Below is a small trained network, with its code and all its weights. Each question gives an input and a class and asks what happens when units are switched off, that is, made to give their printed mean instead of their output.

import numpy as np


def w(rows, s, z=0):
    codes = np.array(rows[::2]) - 128.0
    scale = np.full(codes.shape[1], s)
    scale[-1] = z or s
    return codes * scale


def f(y):
    return np.maximum(y, 0)


def log_softmax(a):
    a = a - a.max(-1, keepdims=True)
    return a - np.log(np.exp(a).sum(-1, keepdims=True))


def net(x, mask):
    res = np.array(x, float).reshape(1, 3) / 4 @ E
    y = f(res @ A[0][:, :-1].T + A[0][:, -1])
    res = res + np.where(mask, y, B[0][:, -1]) @ B[0][:, :-1]
    return log_softmax(res[-1] @ U[:, :-1].T + U[:, -1])


A, B = {}, {}
E = w([
[197,49,189,7],'x0',
[33,143,110,5],'x1',
[131,206,254,124],'x2',
],0.0098)
A[0] = w([
[169,116,135,166,65],'N1',
[138,204,250,152,127],'N2',
[162,190,177,113,63],'N3',
[252,118,123,138,94],'N4',
[133,61,58,140,39],'N5',
[167,114,132,77,62],'N6',
[174,128,126,201,53],'N7',
[86,155,114,84,43],'N8',
[48,149,118,67,133],'N9',
[221,91,158,40,119],'N10',
[82,151,119,87,245],'N11',
[155,67,28,128,73],'N12',
[202,116,159,171,57],'N13',
[102,74,95,142,77],'N14',
[81,157,74,187,98],'N15',
[74,142,106,185,109],'N16',
[215,176,130,185,133],'N17',
[144,59,165,104,81],'N18',
[112,169,75,161,75],'N19',
[102,159,202,146,62],'N20',
[109,54,56,124,169],'N21',
[168,211,155,110,70],'N22',
[182,39,172,168,102],'N23',
[67,156,146,61,87],'N24',
[117,64,169,125,98],'N25',
[94,196,102,173,83],'N26',
[168,65,131,94,75],'N27',
[103,188,209,107,162],'N28',
[197,143,117,147,254],'N29',
[37,158,120,104,73],'N30',
[184,79,170,67,108],'N31',
[94,195,90,164,80],'N32',
[57,152,128,17,50],'N33',
[179,91,132,73,83],'N34',
[167,127,148,157,210],'N35',
[206,135,142,182,84],'N36',
[78,202,94,189,107],'N37',
[205,67,150,90,105],'N38',
[59,164,101,147,66],'N39',
[73,123,135,65,57],'N40',
],0.015,0.012)
B[0] = w([
[224,147,108,139,155],'N1',
[173,81,157,136,239],'N2',
[169,101,157,123,165],'N3',
[164,149,83,166,200],'N4',
[249,81,166,113,178],'N5',
[141,150,140,120,162],'N6',
[185,151,81,152,181],'N7',
[173,144,75,150,153],'N8',
[157,132,92,169,211],'N9',
[96,180,148,129,251],'N10',
[47,113,53,182,238],'N11',
[227,77,188,124,211],'N12',
[184,149,78,141,175],'N13',
[224,111,154,125,158],'N14',
[111,153,170,115,215],'N15',
[102,149,153,118,198],'N16',
[137,142,74,160,218],'N17',
[113,170,167,87,177],'N18',
[140,149,152,118,179],'N19',
[209,89,170,142,165],'N20',
[149,68,168,153,239],'N21',
[227,76,190,132,160],'N22',
[143,138,107,167,202],'N23',
[170,134,85,141,191],'N24',
[117,145,141,113,157],'N25',
[121,195,167,74,196],'N26',
[129,156,163,88,181],'N27',
[144,64,168,145,221],'N28',
[19,120,88,184,250],'N29',
[176,144,94,170,177],'N30',
[110,162,170,133,222],'N31',
[153,165,166,102,192],'N32',
[171,143,81,153,214],'N33',
[121,154,152,118,187],'N34',
[73,116,97,175,216],'N35',
[171,144,87,155,191],'N36',
[95,162,186,121,228],'N37',
[88,171,164,108,216],'N38',
[170,161,142,111,174],'N39',
[174,151,97,157,174],'N40',
],0.013,0.014)
U = w([
[133,211,179,103,117],'0',
[178,142,31,146,60],'1',
[185,7,181,119,98],'2',
[65,75,85,146,251],'3',
[91,96,125,59,103],'4',
],0.015,0.017)

Each question gives the input, the list of numbers given to net, and the class t.
The units are the neurons (one row each of A and B). Each row of codes is followed by its name. A weight is (code - 128) times the scale printed after its matrix; where a second scale follows, it is the last column's (A, B and U).
mask holds one flag per neuron, in row order. A switched-off neuron (its flag False) gives its mean, the last column of its row in B, instead of its output. The means were averaged over made-up inputs and are rounded, as every weight is.
A unit's drop is (log p(t) with every unit on - log p(t) with that unit switched off) / (log p(t) with every unit on - log p(t) with every unit switched off).
The circuit of an input: a set's keep is (log p(t) with only the set's units on - log p(t) with every unit switched off) / (log p(t) with every unit on - log p(t) with every unit switched off). Starting from the 12 units with the biggest drops (on a tie, the unit counted first), units are removed one at a time, each time the one whose removal leaves the highest keep (on an exact tie, the one counted first), for as long as the keep stays at least 0.8.
circuit, biggest first: the units of the circuit, biggest drop first
k most important neurons: the k neurons with the biggest drops, biggest first
drop of u: that unit's drop, to one decimal
input [6,-6,0], class 0: circuit, biggest first -> (N10)
input [4,5,-3], class 1: 3 most important neurons -> (N33, N37, N11)
input [-5,5,-6], class 2: circuit, biggest first -> (N21, N12)
input [-7,2,8], class 2: 2 most important neurons -> (N2, N28)
input [-7,7,-5], class 0: 2 most important neurons -> (N37, N15)
input [-7,7,-6], class 0: 4 most important neurons -> (N37, N15, N26, N32)
input [1,6,-8], class 2: 2 most important neurons -> (N21, N12)
input [5,6,-3], class 1: 2 most important neurons -> (N33, N11)
input [2,-4,4], class 1: 2 most important neurons -> (N21, N12)
input [-1,1,-7], class 2: drop of N16 -> 0.0
input [-1,6,-8], class 2: drop of N12 -> 0.2
input [-6,2,-6], class 0: drop of N28 -> 0.3
input [0,6,8], class 2: drop of N28 -> 0.3
input [8,-7,-7], class 0: circuit, biggest first -> (N38)
